Below is a small trained network, with its code and all its weights. Each question gives an input and a class and asks what happens when units are switched off, that is, made to give their printed mean instead of their output.

import numpy as np


def w(rows, s, z=0):
    codes = np.array(rows[::2]) - 128.0
    scale = np.full(codes.shape[1], s)
    scale[-1] = z or s
    return codes * scale


def norm(h):
    return h / np.sqrt((h * h).mean(-1, keepdims=True) + 1e-5)


def f(y):
    return np.maximum(y, 0)


def log_softmax(a):
    a = a - a.max(-1, keepdims=True)
    return a - np.log(np.exp(a).sum(-1, keepdims=True))


def net(x, mask):
    res = np.array(x, float).reshape(1, 3) / 4 @ E
    u = 0
    for l in range(2):
        y = f(norm(res) @ A[l][:, :-1].T + A[l][:, -1])
        res = res + np.where(mask[u : u + 4], y, B[l][:, -1]) @ B[l][:, :-1]
        u += 4
    return log_softmax(norm(res)[-1] @ U[:, :-1].T + U[:, -1])


A, B = {}, {}
E = w([
[175,149,75,173,98,199,149,148,114,136,36,186],'x0',
[249,168,87,237,94,186,148,2,169,201,163,91],'x1',
[141,146,162,90,104,141,131,64,81,133,111,74],'x2',
],0.0096)
A[0] = w([
[112,121,106,175,141,99,141,207,184,104,138,191,50],'L0N1',
[133,143,114,111,118,167,116,163,90,117,3,174,1],'L0N2',
[96,107,136,94,120,132,148,184,76,119,43,151,72],'L0N3',
[131,151,174,65,104,139,142,84,54,109,47,93,30],'L0N4',
],0.017,0.0058)
B[0] = w([
[91,80,97,104,159,149,62,152,134,189,185,123,234],'L0N1',
[109,92,151,147,99,109,247,138,75,104,102,77,238],'L0N2',
[189,197,133,131,130,129,74,64,173,108,105,136,252],'L0N3',
[89,64,68,124,179,146,45,175,161,197,205,143,206],'L0N4',
],0.014)
A[1] = w([
[89,168,205,115,96,55,214,127,104,79,164,143,70],'L1N1',
[48,165,174,47,127,98,114,220,99,77,100,229,66],'L1N2',
[51,128,220,58,148,5,121,134,143,82,224,120,3],'L1N3',
[119,181,160,42,166,77,49,107,160,58,71,110,160],'L1N4',
],0.016,0.0019)
B[1] = w([
[128,116,168,193,103,197,188,119,103,131,171,90,149],'L1N1',
[170,185,121,169,139,141,45,77,184,93,193,161,159],'L1N2',
[122,83,139,115,113,100,240,157,81,128,2,57,249],'L1N3',
[177,187,134,173,93,141,136,97,139,132,190,200,233],'L1N4',
],0.011,0.014)
U = w([
[189,196,158,171,98,136,128,96,164,116,165,151,250],'0',
[102,98,165,138,95,115,245,165,86,104,83,75,111],'1',
[78,92,115,96,158,131,62,179,145,156,185,128,10],'2',
],0.011,0.0017)

Each question gives the input, the list of numbers given to net, and the class t.
The units are the neurons (one row each of A and B). Each row of codes is followed by its name. A weight is (code - 128) times the scale printed after its matrix; where a second scale follows, it is the last column's (A, B and U).
mask holds one flag per neuron, layer by layer. A switched-off neuron (its flag False) gives its mean, the last column of its row in B, instead of its output. The means were averaged over made-up inputs and are rounded, as every weight is.
A unit's drop is (log p(t) with every unit on - log p(t) with that unit switched off) / (log p(t) with every unit on - log p(t) with every unit switched off).
The circuit of an input: a set's keep is (log p(t) with only the set's units on - log p(t) with every unit switched off) / (log p(t) with every unit on - log p(t) with every unit switched off). Starting from all 8 units, units are removed one at a time, each time the one whose removal leaves the highest keep (on an exact tie, the one counted first), for as long as the keep stays at least 0.8.
units of the circuit, in order: the units of the circuit, biggest drop first
unit that matters most: the unit with the biggest drop
k most important neurons: the k neurons with the biggest drops, biggest first
k most important neurons of layer l: the k neurons of layer l with the biggest drops, biggest first
drop of u: that unit's drop, to one decimal
input [5,4,1], class 1: unit that matters most	L0N3
input [-2,-5,-5], class 0: 3 most important neurons	(L0N3, L0N4, L1N4)
input [-3,3,-4], class 2: units of the circuit, in order	(L0N2, L0N3)
input [-1,-7,-6], class 0: units of the circuit, in order	(L0N3, L1N4)
input [8,-8,1], class 0: 3 most important neurons	(L0N3, L1N3, L1N4)
input [-7,-1,2], class 1: 2 most important neurons	(L1N3, L0N3)
input [4,-4,-3], class 0: 4 most important neurons	(L0N3, L0N4, L1N3, L0N1)
input [4,-4,5], class 2: 3 most important neurons of layer 0	(L0N4, L0N3, L0N2)
input [4,4,8], class 2: 2 most important neurons of layer 0	(L0N4, L0N3)
input [4,3,3], class 1: 2 most important neurons of layer 0	(L0N3, L0N1)
input [7,3,5], class 1: 2 most important neurons	(L0N2, L0N1)
input [4,2,3], class 1: 3 most important neurons of layer 0	(L0N1, L0N2, L0N3)
input [-8,3,3], class 1: 2 most important neurons	(L0N3, L1N3)
input [-8,-3,-1], class 1: unit that matters most	L1N3
input [3,-8,-7], class 0: 2 most important neurons	(L0N3, L0N4)
input [4,-6,6], class 0: 2 most important neurons	(L0N3, L0N1)
input [7,2,-6], class 1: 2 most important neurons of layer 0	(L0N2, L0N4)
input [-4,-3,7], class 2: 2 most important neurons of layer 0	(L0N4, L0N2)
input [8,7,1], class 1: 2 most important neurons of layer 1	(L1N4, L1N2)
input [5,-7,2], class 0: units of the circuit, in order	(L0N3)
input [7,-8,-6], class 0: 2 most important neurons of layer 0	(L0N3, L0N4)
input [3,-4,5], class 2: drop of L0N3	0.1
input [-8,4,4], class 1: drop of L0N3	2.9
input [1,-2,-1], class 0: drop of L0N3	2.0
input [-2,2,5], class 2: drop of L0N3	0.0
input [-1,4,7], class 2: 2 most important neurons of layer 0	(L0N4, L0N3)
input [-8,-2,1], class 1: units of the circuit, in order	(L1N3)
